Below are the code and all the weights of a small trained network. Each question names an input and a class and asks about switching units off, where a switched-off unit gives its printed mean instead of its output.

import numpy as np


def w(rows, s, z=0):
    codes = np.array(rows[::2]) - 128.0
    scale = np.full(codes.shape[1], s)
    scale[-1] = z or s
    return codes * scale


def f(y):
    return np.maximum(y, 0)


def log_softmax(a):
    a = a - a.max(-1, keepdims=True)
    return a - np.log(np.exp(a).sum(-1, keepdims=True))


def net(x, mask):
    res = np.array(x, float).reshape(1, 6) / 4 @ E
    y = f(res @ A[0][:, :-1].T + A[0][:, -1])
    res = res + np.where(mask, y, B[0][:, -1]) @ B[0][:, :-1]
    return log_softmax(res[-1] @ U[:, :-1].T + U[:, -1])


A, B = {}, {}
E = w([
[225,102,128,144,178,140,66,65,113,39],'x0',
[126,127,127,127,128,129,128,130,127,127],'x1',
[90,90,99,111,149,106,146,51,7,175],'x2',
[147,246,127,110,227,145,178,96,125,120],'x3',
[129,126,128,130,131,128,131,129,129,130],'x4',
[128,127,128,128,129,128,131,130,127,126],'x5',
],0.013)
A[0] = w([
[162,73,116,127,173,133,112,59,25,101,1],'neuron 1',
[129,188,122,130,158,128,125,101,138,147,140],'neuron 2',
[132,1,124,128,81,128,102,117,117,127,199],'neuron 3',
[147,110,122,130,151,118,97,105,98,108,84],'neuron 4',
[121,151,129,139,124,135,155,194,156,118,174],'neuron 5',
[114,47,118,126,75,131,108,159,149,123,241],'neuron 6',
[159,67,140,135,172,129,130,136,143,138,124],'neuron 7',
[78,106,116,120,145,128,152,110,24,155,90],'neuron 8',
[200,103,127,138,159,138,85,119,133,56,101],'neuron 9',
],0.021,0.0082)
B[0] = w([
[89,132,156,126,147,147,181,196,249,216,226],'neuron 1',
[124,135,109,94,146,136,180,105,150,98,174],'neuron 2',
[128,127,109,142,24,101,65,164,82,128,252],'neuron 3',
[131,157,145,115,110,106,105,160,191,134,170],'neuron 4',
[111,162,123,115,131,114,151,171,181,154,199],'neuron 5',
[128,69,167,184,92,142,91,163,122,166,244],'neuron 6',
[135,129,154,177,144,163,121,145,134,119,157],'neuron 7',
[151,125,110,102,139,124,137,70,3,157,219],'neuron 8',
[152,105,115,148,136,127,93,81,107,24,221],'neuron 9',
],0.02,0.028)
U = w([
[66,101,161,141,49,102,66,214,189,204,243],'0',
[68,219,125,68,166,135,186,170,233,159,252],'1',
[182,56,138,206,81,128,11,119,129,44,47],'2',
[191,162,99,120,191,157,109,40,178,8,38],'3',
[108,77,95,118,54,80,79,114,3,178,60],'4',
[121,165,77,46,185,134,186,45,60,154,59],'5',
],0.0074,0.0037)

Each question gives the input, the list of numbers given to net, and the class t.
The units are the neurons (one row each of A and B). Each row of codes is followed by its name. A weight is (code - 128) times the scale printed after its matrix; where a second scale follows, it is the last column's (A, B and U).
mask holds one flag per neuron, in row order. A switched-off neuron (its flag False) gives its mean, the last column of its row in B, instead of its output. The means were averaged over made-up inputs and are rounded, as every weight is.
A unit's drop is (log p(t) with every unit on - log p(t) with that unit switched off) / (log p(t) with every unit on - log p(t) with every unit switched off).
The circuit of an input: a set's keep is (log p(t) with only the set's units on - log p(t) with every unit switched off) / (log p(t) with every unit on - log p(t) with every unit switched off). Starting from all 9 units, units are removed one at a time, each time the one whose removal leaves the highest keep (on an exact tie, the one counted first), for as long as the keep stays at least 0.8.
units of the circuit, in order: the units of the circuit, biggest drop first
most important unit: the unit with the biggest drop
top k neurons: the k neurons with the biggest drops, biggest first
drop of u: that unit's drop, to one decimal
input [-6,-4,8,1,5,1], class 5: most important unit -> neuron 3
input [0,-1,1,4,1,3], class 5: top 3 neurons -> neuron 1; neuron 3; neuron 9
input [7,2,-6,0,-3,-2], class 2: top 2 neurons -> neuron 2; neuron 1
input [-4,-4,3,1,-3,-5], class 5: top 2 neurons -> neuron 3; neuron 6
input [1,2,-2,3,4,-8], class 3: top 4 neurons -> neuron 1; neuron 3; neuron 6; neuron 8
input [8,-6,2,0,-1,1], class 0: top 2 neurons -> neuron 1; neuron 2
input [2,-6,-3,0,-8,-7], class 2: top 2 neurons -> neuron 1; neuron 2
input [3,-1,0,-3,6,-7], class 2: top 2 neurons -> neuron 5; neuron 9
input [5,2,0,0,8,4], class 2: top 3 neurons -> neuron 9; neuron 5; neuron 2
input [0,5,1,-2,5,-8], class 4: top 4 neurons -> neuron 1; neuron 9; neuron 5; neuron 4
input [-5,-2,-8,1,4,3], class 1: top 3 neurons -> neuron 3; neuron 5; neuron 6
input [4,-3,-5,2,3,-1], class 3: top 2 neurons -> neuron 3; neuron 6
input [-8,-3,3,1,-7,-5], class 5: top 2 neurons -> neuron 3; neuron 6
input [6,-8,8,7,-1,-1], class 1: units of the circuit, in order -> neuron 1
input [5,-1,8,0,-2,-2], class 0: top 2 neurons -> neuron 1; neuron 3
input [1,1,-8,-7,0,3], class 2: top 2 neurons -> neuron 1; neuron 9
input [-1,5,2,4,-8,-1], class 5: drop of neuron 3 -> 0.2
input [4,7,-4,0,-8,6], class 2: drop of neuron 2 -> 0.1
input [2,-5,7,8,4,1], class 1: drop of neuron 3 -> 0.0
input [-2,8,8,-2,-8,5], class 4: units of the circuit, in order -> neuron 8
input [0,5,-1,1,-6,-4], class 1: drop of neuron 3 -> 0.6
